[ -8.7  -5.9 -11.4  -2.0  32.6   3.7  -8.3  -3.2  11.8   1.8  -4.3  -1.8
  -2.6  14.6  -6.7   4.6  -5.5  -6.8   2.5 -19.1   4.9  -6.7  -4.6  -6.5
   0.9   9.1  -0.5  11.4 -28.4   1.4  -8.1  -7.0] : <69>/[75]
[-11.0  -7.8 -16.8  -3.4  38.5   3.3 -10.0  -1.8  14.5  -6.2 -11.2  -5.2
 -13.6  27.5   9.9   0.4  -2.8  -0.5  -0.9 -24.1  -0.5   4.1 -14.6 -14.1
  -9.3  13.4  -1.3  11.5 -48.1  -2.3   2.3  10.6] : <74>/[77]
[ -4.9  -6.4  -5.2 -10.5  28.4   0.3  -7.1 -11.1  23.7  -4.6  -2.6   5.6
 -10.3  -2.2  -3.0  -5.7  -4.4  -4.2  -0.5   1.8   6.4 -16.8   2.4  -1.7
 -10.5   4.2   2.7   0.6 -18.2   5.1   0.8   5.0] : <74>/[69]
[ -1.2  -3.2  -9.8  -6.4  25.1   1.5   3.0  -2.3  -2.3   1.3  -3.3   1.6
  -7.2  16.1   3.3   2.2  -9.4  -5.3  -2.6  -8.6  -3.7   3.2  -1.6  -6.5
  -0.6   7.2  -3.5  10.9 -44.5  -0.1   1.7   1.0] : <68>/[71]
[ -5.5  -4.5 -13.0  -4.7  36.7  -2.8  -4.8 -16.4  10.3  -7.3  -2.4  -0.6
  -5.4  17.6  -2.4  -0.2  -0.6  -5.5  -4.0 -14.3   0.5  -5.6  -3.6   2.7
  -3.4   5.4   2.5  13.8 -26.3  -0.6  -1.2   5.3] : <69>/[75]
[  5.9  -2.7  -6.2   0.3  29.9   0.3  -7.3   5.3 -20.4  13.1  -6.5  -6.1
  -6.2  24.3   6.8   3.8  -4.2   1.0   2.1 -21.7   1.7   7.7  -6.3  -8.9
   3.6  15.6 -13.6  19.0 -64.0  -7.3  -5.7   7.4] : <68>/[71]
[  0.5  -5.0 -19.9 -14.6  24.2   0.5 -17.4 -12.7   5.7  -8.4  -1.1  -0.9
  -8.5  19.1   6.4   4.4  -2.6 -12.1  -2.1  -6.6   2.5  -3.8  -9.2 -19.4
  -5.8   6.0   3.7   3.1 -36.0  10.7   4.5   2.1] : <68>/[76]
[  4.1  -1.7  -7.7  -5.2  23.7   3.6  -5.8  11.7   6.7  12.8  -2.2  -4.8
  -8.7  12.3 -12.5  -3.4  -7.8  -3.6   1.3  -6.1   1.2  -2.9  -5.0 -10.5
   1.6  11.6  -9.2   5.2 -41.8   0.3   1.3   3.0] : <68>/[71]
[ -1.8  -5.8 -10.0  -9.9  26.8   0.7  -8.7  -8.5  16.3   4.9   1.0  -0.5
 -18.8   5.1   2.3  -1.7  -8.1   2.1  -2.7  -8.9   5.6 -16.1  -0.5  -6.1
   8.1   2.2  -3.0  12.9 -16.7   0.0   0.5   0.1] : <72>/[81]
[  0.6  -4.5  -6.5  -2.6  37.5   2.6 -12.5  -7.4   6.8  -4.1  -7.2   1.1
 -11.3  20.0   9.6   1.2 -16.1  -0.3  -1.7 -19.5   0.7  -2.6  -1.7  -5.2
  -0.2  -1.4  -3.6  16.5 -33.6  -1.7   0.1   4.4] : <74>/[77]
[ -5.7  -9.4 -12.8  -9.6  38.4   2.1  -8.8 -28.5   9.2  -7.7  -4.9   0.1
 -20.1  15.5  14.1  -2.5   3.3  -6.2  -4.7  -8.1   1.5  -9.9   1.8  -1.8
   0.7  -2.1   9.7  13.0 -18.6   1.9   4.7   7.1] : <72>/[74]
[ -7.4  -1.0  -2.7  -6.4  28.4   4.6  -4.9  -2.3  11.5   7.0  -2.8   1.2
 -11.8  13.4  -1.2  -2.4  -0.3   4.6   6.1 -12.6  -0.1  -5.0  -3.0  -4.2
  -0.3  12.8 -10.8  15.7 -41.8  -3.3  -1.5   9.8] : <74>/[69]
[ 11.5  -7.1   3.2   3.8  33.8   0.7  -5.9   3.8   0.8  10.1  -2.9  -5.1
 -10.2  17.3   1.9  20.3  -4.5   6.1   4.8 -25.5   3.7 -13.0  -2.5  -7.6
  16.5   4.2 -12.6  26.9 -39.1   7.3  -3.1   7.4] : <72>/[81]
[ -4.4   0.8 -15.6  -6.5  26.6   2.6  -7.7  -9.4   5.9  -1.9  -9.7   5.1
 -10.8  16.3  -1.8   1.9  -1.4 -13.0 -10.4  -1.9  -0.5  -2.7  -9.4 -10.3
   2.1   1.4   7.4   3.6 -33.0   6.4   6.1  -3.2] : <68>/[76]
[  1.9  -0.1 -13.9  -3.4  27.1   0.8 -10.3   7.3   9.6   3.7  -4.7  -5.0
 -16.4  14.3  -1.8  -0.1  -4.8  -9.8   2.5 -14.0   3.2   0.8  -3.8  -9.4
  -1.0   7.1  -1.7   5.8 -40.8   1.9  -2.0  -2.8] : <68>/[76]
[ 10.0  -6.5  -9.0  -7.9  32.8  -0.3  -5.3 -10.1   7.6  -4.9  -9.0   0.1
  -8.4  -8.8   4.9  -2.8  -8.4  -0.9  -4.0  -9.0   0.0  -1.9  -7.0   1.2
 -14.5   9.7  -1.2   9.5 -36.8   0.6   5.3  15.0] : <74>/[69]
[ -5.2  -6.5 -13.0  -6.4  33.0  -0.7  -9.3 -16.5   2.9  -9.2  -5.1  -7.0
 -12.3  15.4  14.0   0.2   0.6  -1.5   1.3 -14.4   0.1  -2.7  -5.2  -2.3
   6.7  -1.0   5.2  17.1 -23.6  -1.0   0.2   0.2] : <72>/[81]
[  3.3   3.4  -8.8  -5.9  25.7   6.7  -6.6   4.4  -0.4   2.9  -7.6  -0.5
  -6.6  17.0  -8.3   0.7  -2.2   4.4  -1.3  -4.3  -1.6  10.2   2.0  -9.3
  -2.8   8.5  -7.3  10.6 -34.4  -2.9   0.7  -0.9] : <68>/[71]
[-14.7  -5.0 -15.6  -7.1  35.9  -0.1  -9.0 -18.1  10.5   6.3  -2.6  -5.4
 -18.2  16.8   8.3   1.2   0.9  -0.1   7.6 -14.7   0.1 -11.2  -2.7 -13.5
  23.7   2.2  -3.5  26.4 -40.1  -3.9   2.5  -5.9] : <72>/[74]
[ -4.3  -4.5 -16.1 -11.2  33.4   7.1  -5.9 -19.5  13.7  -4.0  -2.6   4.5
  -9.1   8.5   2.9  -1.8 -13.0  -9.4  -6.5  -3.8   0.2 -11.0   5.4   1.0
  -8.7   0.0  -9.0   4.3 -16.6   8.3   6.5   7.9] : <74>/[77]
[  4.4  -6.1  -8.3 -11.0  34.7  -0.1  -7.8 -12.5  -0.7   4.6  -6.4  -1.5
 -17.6   7.2   3.7   1.1  -8.3  -9.2  -0.2 -11.3  -3.7  -1.7  -3.8   1.8
  -2.0  10.2  -8.6  14.6 -49.3  -4.0  -2.3  10.1] : <74>/[69]
[ -3.7  -7.6 -14.2  -5.6  31.3  -1.0  -8.6 -14.2  -1.6  -6.9 -12.5  -4.1
  -9.3  20.6   6.2   1.2   1.6  -1.5  -3.9 -12.8   6.3   9.2  -8.0  -3.9
  -5.2   5.6   3.2   8.4 -43.0  -1.1   5.5   5.0] : <74>/[77]
[  2.0   6.3  -7.8  -5.7  20.6   1.0  -6.1   3.6  14.7  12.7  -6.2   0.2
 -11.7  10.2  -1.9   2.6  -6.9  -3.8  -0.5  -5.7   3.8  -9.1  -2.9  -9.3
  -3.0   6.4  -3.2   6.3 -34.5  -1.8  -1.8  -6.4] : <68>/[71]
[ -5.7  -5.5  -5.7   3.3  32.0  -1.3 -12.4  -7.5   8.6  -7.6  -4.5  -3.8
 -18.1  11.2   4.2   0.9  -4.3  -9.3   1.8 -13.9  -0.7 -10.7  -3.0  -3.1
   7.5   0.2   1.2  17.1 -18.1  -2.7  -1.5   5.0] : <72>/[74]
[ -0.4  -1.7 -18.2  -5.0  39.3  -5.2  -7.2  -6.1   2.5   3.9  -5.4  -5.1
 -17.0  19.3  13.6   2.7   0.1   4.3   4.3 -16.4   4.4  -1.3  -1.0  -4.1
   7.5   6.1  -6.1  20.8 -36.5  -4.7  -0.4   7.8] : <72>/[74]
[  6.0  -3.9  -4.3  -0.7  31.1   0.0 -10.6  -5.1   4.3  10.4  -1.1  -4.7
 -11.5  14.4   8.5   1.6   2.7   1.1   1.4 -18.4  -0.6  -3.2  -2.9  -6.9
  12.6   4.6  -6.5  19.3 -27.8  -9.6  -0.5   7.1] : <72>/[74]
[  0.7   0.6 -11.7  -4.2  25.8  29.2  -2.7 -10.2   9.3  -5.7  -0.9   5.3
  -5.3   9.1  -2.1   0.1  -5.1 -10.3  -8.3   2.1  -0.1  -6.4   1.0  -5.3
   3.6   4.9   3.4   0.0 -14.4   8.0   6.3  -5.9] : <68>/[71]
[ -0.2  -3.1  -8.2   1.3  30.1   1.7  -6.9 -13.0  17.3  -6.0  -2.6  -1.6
  -8.0  21.8 -14.4  -1.1  -8.3 -14.9   1.1 -13.6   0.7  -9.0  -1.8  -6.8
  -9.0   6.0   2.7   7.6 -30.2   2.0  -2.4  -2.1] : <69>/[75]
[ -0.7  -0.6 -13.6  -9.3  28.1   2.5  -3.8  -7.2   3.1  -1.6  -6.4  -4.7
  -5.8  16.1   7.6  -0.5  -6.5  -9.7  -6.2  -8.5   1.1   0.0  -4.1  -6.2
  -4.9   9.5   2.1   0.2 -37.3   4.4   3.7   3.1] : <68>/[71]
[  0.8  -4.7 -11.7  -3.6  32.3   4.1  -8.8  -3.3  16.9   3.2  -4.1  -3.6
  -9.4  11.7  -1.8   1.2  -8.3  -5.8   3.5 -14.8   9.1  -9.0  -4.1  -9.2
  -4.8  11.7  -5.9   8.9 -34.9  -7.0  -3.7   5.6] : <74>/[77]
[  1.2  -5.8  -7.4  -3.0  27.4   3.4  -4.8   0.2   9.2  10.4  -5.0   0.7
  -6.7  15.1 -12.8   3.2  -3.3  -7.2   4.7 -21.4   0.8 -11.1  -1.0  -9.8
   4.0  10.7  -2.9  20.4 -35.7  -7.7  -4.3   6.1] : <69>/[75]
[ -1.8   1.3  -7.5  -3.0  30.2  -0.8  -6.7  -5.5   7.2  -2.0  -5.7   4.3
  -7.4  19.4  -5.2  -3.3  -6.3  -7.3   3.6 -20.0  -1.7  -2.3  -4.1  -3.6
  -2.1  11.4  -2.6  17.9 -40.2  -8.6   0.7   6.8] : <69>/[80]
[ -6.6  -4.7  -6.9 -10.8  35.4   4.8  -6.2 -12.4  18.8 -11.7  -4.9   5.0
  -7.8   3.7 -12.8  -0.7 -11.7 -16.9  -5.1  -5.5   5.8 -20.6   9.3 -12.3
 -11.4   2.7   4.4  -5.0   1.2  12.0   2.1   2.9] : <69>/[80]
[ -7.2  -1.0  -7.5  -4.2  31.8   2.5  -4.7  -6.5  16.4   9.2  -6.2   2.0
 -10.3   6.7   2.3  -4.1  -4.1  -1.9  -0.7   6.8   1.3  -6.0  -0.1  -4.2
  -8.7  11.0  -4.0   7.1 -23.9   3.5   1.9   4.4] : <74>/[69]
[ -3.1  -6.8 -16.6  -5.8  26.4   7.1  -7.0  -0.3   8.3   2.8  -2.4   1.0
 -11.3  18.3  11.4   7.6  -3.4  -4.8  -3.0  -6.1  -4.8  -3.0  -4.3  -9.3
  -3.3   6.1   1.4  14.5 -36.6   2.6   6.4   3.7] : <74>/[77]
[ -5.2  -8.5 -19.9  -1.6  37.6  -1.5  -2.4 -27.2  -6.4 -11.5  -7.9  15.9
 -10.8  27.3  18.4  -1.2  -5.1  -7.6  -5.4 -18.2  -2.6  17.6  -8.3  -0.9
 -18.0  16.8  -0.3  24.3 -53.6   3.8   2.1  13.9] : <74>/[77]
[ -0.9  -2.5 -19.3  -5.0  19.7   5.4  -8.0   0.4   8.2  10.6  -2.7  -7.2
  -6.4  12.2  -2.1   0.0  -2.1  -0.3  -2.8   1.2   3.5  -6.2  -3.8 -10.8
  -1.8   4.0   6.7  -2.7 -29.0   5.8  -5.1  -1.9] : <68>/[76]
[ -3.0  -5.4 -12.9  -7.6  35.2  -0.1  -5.6 -20.6   8.7  -0.3   2.7   1.5
 -11.4   7.3  11.7   1.1  -0.8  -1.2   2.2 -20.5   5.1  -8.3   6.0  -4.2
   6.8   1.6  -7.9  21.9 -27.2  -3.3   0.8   3.7] : <72>/[74]

[ -8.8  -0.4   9.5   1.4  -3.1   3.3   0.9   4.0  -4.0  -5.5   0.0   1.9
 -13.1  -0.6  -0.2   8.2  -3.3   0.0  -3.6   2.9   1.8 -11.3   2.1  -5.4
   0.5  -5.1  -0.4   1.8  -4.1  -5.8  -1.0   1.4] : <264>/(41)
[-6.8 -0.9  6.0  3.2 -0.9  2.6  1.6  2.3 -2.7 -3.5 -1.4  1.2 -7.2 -0.7
 -2.7  3.5 -3.5 -0.1 -2.8  2.4  0.6 -7.2  3.2 -6.6  2.7 -2.8 -1.5  1.0
 -2.7 -8.5  1.0  3.4] : <264>/(41)
[ 0.6 -0.9 -7.2  0.0  1.0  5.1  1.8  1.6 10.5  4.6  1.5 -6.3  7.3 -2.9
  4.3  7.6  2.6 -4.8 -0.5 -0.9  0.4 10.3  1.4  1.7  5.5  5.1  0.3  1.9
  3.6  1.1 -0.5  7.1] : <271>/(40)
[-11.6   0.9   0.5   1.6   0.2   2.0  -2.2   2.9  -2.5  -5.2  -1.6   2.0
  -2.8  -4.8  -5.1  -2.9  -1.7   9.3  -2.3   3.5   4.1 -10.3   7.2   5.2
   4.3   0.3   3.3   0.9  -3.5  -8.5   2.2   7.4] : <264>/(41)
[-11.3  -3.9   2.7   3.4   2.9   3.7  -3.2   3.5  -6.0  -3.8   0.3   3.2
 -11.0  -5.2  -2.2   4.6  -5.0   6.6  -0.5  -0.5   4.1  -8.9   4.1  -2.2
   2.4   0.1   2.8   0.4  -4.7  -8.1   2.7   6.8] : <264>/(38)
[ -4.8   3.0   4.6   1.3  -3.6   2.7   0.6   4.4  -3.2  -6.8  -1.8   2.5
 -10.5  -1.7   2.3  11.6  -2.7   0.4  -3.7   1.1   1.4 -12.6   0.8  -3.9
  -1.0  -2.6  -0.7   2.0  -3.7  -2.6   1.8   7.3] : <264>/(41)
[-4.8 -7.4 11.6  0.1  3.1 -3.8 -0.2  6.8 -0.3  2.0  1.8 -4.2 -7.1 -2.0
  1.6  7.9  2.0 10.1  4.7  2.0  1.5 -9.5 -2.8 -6.2  4.1 -9.4  7.8  2.0
 -5.9  3.2  0.1 -1.8] : <271>/(26)
[-7.3 -4.2 -5.4  4.0  7.4 -0.3 -3.6  4.9 -1.0 -0.4  1.1 -1.1 -1.2 -8.7
 -1.7  2.7 -2.9 11.4  1.1 -1.9 -1.9 -6.1  3.1  0.2  3.5  3.4  6.1  2.1
 -4.3 -1.1  4.2  6.4] : <271>/(40)
[-9.4 -3.6  1.3  3.6  0.2  6.1  0.1  0.0 -3.2 -6.6 -0.3  2.3 -7.7 -3.9
 -5.6 -0.4 -8.2  7.4 -2.6 -1.4 -0.9 -5.8  5.3  2.2  3.3  3.0  0.8  1.4
 -4.4 -3.6  2.7  7.0] : <264>/(38)
[ -6.1   0.4  -7.7   1.8   2.5  -0.8  -2.0  -0.8  -4.7   5.6  -0.9  -0.2
   7.6  -6.2 -12.3 -18.3  -6.3  13.3  -6.1   2.9   1.0  -9.9   9.2  10.5
  -0.2   5.2   5.9  -2.2  -3.9 -10.6   0.1  -4.6] : <272>/(35)
[-12.4 -12.1  -4.8   5.0  -6.4  12.4   4.2 -10.8  -2.4   7.5  -3.0  -0.5
   5.0  -2.9 -12.4  -4.9  -0.4 -11.9  -7.1  -2.0   3.1  19.7   9.7   1.0
   9.0   7.0  -1.7   7.8   2.7 -16.5  -1.5   5.5] : <272>/(37)
[ -7.5  -1.9   4.9   3.6   3.1   2.2  -1.9   5.8  -3.2  -6.5   3.7   1.8
 -10.4  -2.5  -0.5   4.2  -8.0   6.7  -0.6   1.6  -2.6 -11.5   1.8  -2.0
   2.8  -0.9  -0.5  -0.6  -4.9  -0.6   3.2   4.4] : <264>/(38)
[  2.1   1.3  -4.1  -0.5   1.4  -3.8   2.4   3.1  -0.4   5.3   1.0  -5.2
   0.1  -1.0  -2.1  -3.8  -6.3   2.6  -5.9   2.7  -1.8 -11.2   2.3   2.4
  -5.2   0.8   3.6  -1.4  -3.8  -3.9  -0.4  -3.8] : <272>/(35)
[-3.4  1.2 -3.3  3.4 -0.7  2.0  1.4  2.3 -3.3  8.0  2.6 -2.0  3.1 -3.9
 -5.1 -5.2 -3.7  5.7 -8.4 -0.1 -1.4 -7.5  5.8  4.5 -2.3  4.8  2.8  0.9
 -2.2 -6.8 -1.4 -3.3] : <272>/(35)
[-12.2 -15.3  -5.0   0.7  -8.7  12.6   7.1 -12.2  -1.2  10.7   0.4  -9.5
   4.9  -1.0 -12.2  -3.3  -3.7 -17.3  -8.9   0.0   5.4  19.7   9.5   5.4
   7.4   7.2  -0.3   8.4   0.8 -14.2  -4.3   1.7] : <272>/(35)
[-4.5 -0.5  0.9  3.0 -3.7  2.3  2.9 -2.2 -2.9  2.8  0.1 -2.3  0.2  1.2
 -9.3 -9.3 -6.5  2.0 -7.5  3.6 -3.5 -7.1  5.1  4.6 -2.0  2.1  1.0  0.1
 -5.3 -8.4 -2.5 -4.8] : <272>/(35)
[  6.4  13.0   0.3   1.0  -6.5   3.9   4.5   8.6   1.4  -4.4   2.9   2.2
  -8.7   3.4  14.7  21.7   0.2 -11.8  -7.4  -3.6  -1.8  -7.4  -3.4  -3.6
  -6.2   0.3  -7.4  -1.6   2.7   3.5   1.2   8.5] : <264>/(38)
